Here is a tiny trained network, its code and every weight. The questions are about switching its units off for an input and a class, where a switched-off unit gives its printed mean instead of its output.

import numpy as np


def w(rows, s, z=0):
    codes = np.array(rows[::2]) - 128.0
    scale = np.full(codes.shape[1], s)
    scale[-1] = z or s
    return codes * scale


def f(y):
    return np.maximum(y, 0)


def log_softmax(a):
    a = a - a.max(-1, keepdims=True)
    return a - np.log(np.exp(a).sum(-1, keepdims=True))


def net(x, mask):
    res = np.array(x, float).reshape(1, 8) / 4 @ E
    y = f(res @ A[0][:, :-1].T + A[0][:, -1])
    res = res + np.where(mask, y, B[0][:, -1]) @ B[0][:, :-1]
    return log_softmax(res[-1] @ U[:, :-1].T + U[:, -1])


A, B = {}, {}
E = w([
[164,192,131],'x0',
[128,31,210],'x1',
[147,149,178],'x2',
[187,202,181],'x3',
[106,132,172],'x4',
[143,70,72],'x5',
[3,159,143],'x6',
[119,135,120],'x7',
],0.008)
A[0] = w([
[88,108,38,167],'N1',
[106,8,141,124],'N2',
[85,253,201,169],'N3',
[93,184,134,97],'N4',
[41,137,233,253],'N5',
[186,219,167,137],'N6',
[92,107,46,225],'N7',
[252,148,132,126],'N8',
[73,2,113,210],'N9',
[163,12,197,154],'N10',
[104,119,137,78],'N11',
],0.0079,0.0037)
B[0] = w([
[103,189,72,199],'N1',
[149,86,98,206],'N2',
[80,127,196,240],'N3',
[69,42,147,163],'N4',
[54,74,180,255],'N5',
[147,155,177,215],'N6',
[102,168,18,213],'N7',
[253,222,124,219],'N8',
[127,83,67,241],'N9',
[254,38,92,221],'N10',
[152,147,145,136],'N11',
],0.0065,0.0068)
U = w([
[92,172,116,132],'0',
[196,128,29,253],'1',
[165,85,132,194],'2',
[192,1,104,44],'3',
[74,157,11,65],'4',
[255,217,179,90],'5',
[94,117,226,104],'6',
],0.0079,0.0048)

Each question gives the input, the list of numbers given to net, and the class t.
The units are the neurons (one row each of A and B). Each row of codes is followed by its name. A weight is (code - 128) times the scale printed after its matrix; where a second scale follows, it is the last column's (A, B and U).
mask holds one flag per neuron, in row order. A switched-off neuron (its flag False) gives its mean, the last column of its row in B, instead of its output. The means were averaged over made-up inputs and are rounded, as every weight is.
A unit's drop is (log p(t) with every unit on - log p(t) with that unit switched off) / (log p(t) with every unit on - log p(t) with every unit switched off).
The circuit of an input: a set's keep is (log p(t) with only the set's units on - log p(t) with every unit switched off) / (log p(t) with every unit on - log p(t) with every unit switched off). Starting from all 11 units, units are removed one at a time, each time the one whose removal leaves the highest keep (on an exact tie, the one counted first), for as long as the keep stays at least 0.8.
circuit, biggest first: the units of the circuit, biggest drop first
top k neurons: the k neurons with the biggest drops, biggest first
drop of u: that unit's drop, to one decimal
input [4,-6,-1,0,4,7,-5,-4], class 5: circuit, biggest first => [N8 N9]
input [-5,-5,6,-2,-7,8,1,0], class 4: circuit, biggest first => [N10 N7 N1]
input [6,-8,0,-2,-4,-5,-8,-3], class 5: circuit, biggest first => [N8 N6]
input [2,1,7,0,-6,6,-3,8], class 5: circuit, biggest first => [N8 N9]
input [-7,6,-2,-1,8,5,7,6], class 3: circuit, biggest first => [N10 N9]
input [6,-8,-5,4,-3,2,-7,-2], class 5: circuit, biggest first => [N8 N6]
input [-1,0,6,4,-4,7,0,-3], class 5: top 2 neurons => [N9 N8]
input [2,-8,-7,6,-3,-8,8,-7], class 6: top 2 neurons => [N3 N4]
input [1,-2,-8,2,4,-4,5,5], class 6: top 2 neurons => [N3 N5]
input [4,-7,-4,6,5,-3,4,-5], class 6: top 2 neurons => [N3 N4]
input [-1,7,-7,2,6,-3,1,3], class 3: drop of N5 => 0.0
input [-3,3,7,-4,4,-5,-2,3], class 3: drop of N6 => 0.1
input [-3,7,5,-1,-6,-4,3,3], class 3: drop of N10 => 0.4
